Below is a small trained network, with its code and all its weights. Each question gives an input and a class and asks what happens when units are switched off, that is, made to give their printed mean instead of their output.

import numpy as np


def w(rows, s, z=0):
    codes = np.array(rows[::2]) - 128.0
    scale = np.full(codes.shape[1], s)
    scale[-1] = z or s
    return codes * scale


def f(y):
    return np.maximum(y, 0)


def log_softmax(a):
    a = a - a.max(-1, keepdims=True)
    return a - np.log(np.exp(a).sum(-1, keepdims=True))


def net(x, mask):
    res = np.array(x, float).reshape(1, 6) / 4 @ E
    y = f(res @ A[0][:, :-1].T + A[0][:, -1])
    res = res + np.where(mask, y, B[0][:, -1]) @ B[0][:, :-1]
    return log_softmax(res[-1] @ U[:, :-1].T + U[:, -1])


A, B = {}, {}
E = w([
[204,155,54,227,48,211,188],'x0',
[126,198,52,115,63,55,21],'x1',
[130,167,175,114,63,38,251],'x2',
[16,127,161,112,43,205,114],'x3',
[127,124,127,125,130,131,128],'x4',
[160,254,107,11,156,189,169],'x5',
],0.0054)
A[0] = w([
[65,127,143,118,74,177,121,83],'n0',
[122,59,175,149,173,161,173,176],'n1',
[97,111,139,91,182,127,74,112],'n2',
[120,166,72,99,96,100,52,174],'n3',
[142,206,117,55,153,173,152,65],'n4',
[122,97,79,147,212,208,30,150],'n5',
[159,159,79,187,60,182,163,54],'n6',
[63,136,155,128,85,175,116,81],'n7',
[97,128,165,62,137,61,122,133],'n8',
[95,30,155,253,103,58,99,209],'n9',
[87,144,140,113,99,170,123,80],'n10',
[167,135,90,170,79,181,128,89],'n11',
[151,133,77,168,125,190,110,99],'n12',
[193,118,111,135,178,99,119,91],'n13',
[71,124,168,81,164,97,95,6],'n14',
[133,107,185,120,189,193,195,194],'n15',
[190,126,123,145,181,87,154,164],'n16',
[205,133,104,131,178,82,140,139],'n17',
[119,103,178,136,202,193,193,145],'n18',
[194,121,114,143,186,101,115,86],'n19',
[89,110,165,80,170,111,100,73],'n20',
],0.0072,0.0015)
B[0] = w([
[103,30,50,69,131,93,144,174],'n0',
[117,165,110,148,84,93,65,198],'n1',
[176,118,148,181,194,109,188,182],'n2',
[121,162,103,186,102,66,110,203],'n3',
[177,145,158,79,140,208,71,188],'n4',
[45,189,170,174,114,169,233,228],'n5',
[206,71,167,142,218,88,147,191],'n6',
[104,36,51,84,124,117,144,173],'n7',
[166,115,161,171,180,111,180,184],'n8',
[150,204,213,42,122,255,81,253],'n9',
[120,75,98,75,133,134,108,158],'n10',
[178,94,151,150,182,108,149,180],'n11',
[148,109,149,174,182,117,195,178],'n12',
[68,77,57,61,84,150,158,170],'n13',
[198,61,143,161,186,102,168,175],'n14',
[121,176,94,170,80,67,46,204],'n15',
[70,98,81,82,87,150,123,182],'n16',
[74,92,86,75,105,166,140,185],'n17',
[124,162,79,176,79,56,44,201],'n18',
[75,83,62,77,90,143,151,172],'n19',
[187,94,155,162,172,90,148,175],'n20',
],0.0066,0.0067)
U = w([
[250,37,153,200,223,92,202,18],'0',
[25,5,23,26,91,142,140,41],'1',
[169,222,192,50,119,234,44,162],'2',
[49,210,154,182,116,129,239,254],'3',
[107,208,64,231,74,36,2,82],'4',
[111,142,120,136,127,122,132,172],'5',
],0.0074,0.0029)

Each question gives the input, the list of numbers given to net, and the class t.
The units are the neurons (one row each of A and B). Each row of codes is followed by its name. A weight is (code - 128) times the scale printed after its matrix; where a second scale follows, it is the last column's (A, B and U).
mask holds one flag per neuron, in row order. A switched-off neuron (its flag False) gives its mean, the last column of its row in B, instead of its output. The means were averaged over made-up inputs and are rounded, as every weight is.
A unit's drop is (log p(t) with every unit on - log p(t) with that unit switched off) / (log p(t) with every unit on - log p(t) with every unit switched off).
The circuit of an input: a set's keep is (log p(t) with only the set's units on - log p(t) with every unit switched off) / (log p(t) with every unit on - log p(t) with every unit switched off). Starting from the 12 units with the biggest drops (on a tie, the unit counted first), units are removed one at a time, each time the one whose removal leaves the highest keep (on an exact tie, the one counted first), for as long as the keep stays at least 0.8.
circuit, biggest first: the units of the circuit, biggest drop first
k most important neurons: the k neurons with the biggest drops, biggest first
drop of u: that unit's drop, to one decimal
input [-5,-6,-6,-1,3,2], class 3: circuit, biggest first => (n5)
input [8,7,7,-5,1,-4], class 0: 2 most important neurons => (n6, n11)
input [-6,-6,1,5,1,-2], class 0: 3 most important neurons => (n14, n20, n8)
input [8,4,-2,6,-7,-7], class 0: circuit, biggest first => (n6, n11)
input [8,7,-7,-8,1,4], class 0: 4 most important neurons => (n6, n12, n11, n9)
input [-7,-8,3,0,-1,-7], class 4: circuit, biggest first => (n1, n18)
input [-2,-1,-4,8,-1,5], class 1: circuit, biggest first => (n0, n7)
input [-7,7,-5,-6,-3,-7], class 0: 2 most important neurons => (n2, n14)
input [6,-8,7,-8,8,1], class 1: circuit, biggest first => (n16, n17, n13)
input [5,7,-2,8,-1,1], class 1: 2 most important neurons => (n0, n7)
input [8,6,1,1,0,-7], class 0: 2 most important neurons => (n6, n11)
input [2,-1,-8,-3,-6,6], class 3: 2 most important neurons => (n5, n9)
input [-2,-8,-4,-1,7,-8], class 2: 2 most important neurons => (n9, n3)
input [0,6,-4,3,-3,-6], class 2: circuit, biggest first => (n9)
input [-7,4,-7,-6,-2,2], class 0: 3 most important neurons => (n2, n14, n20)
input [-5,2,4,-8,8,8], class 1: drop of n16 => 0.2
input [0,-7,5,-3,2,-6], class 4: drop of n9 => -0.1
input [-4,8,-5,-8,-5,7], class 1: drop of n0 => -0.1
input [5,-5,-2,7,-8,-8], class 2: drop of n9 => 1.5
input [-8,-3,-8,-2,0,-3], class 0: circuit, biggest first => (n2)
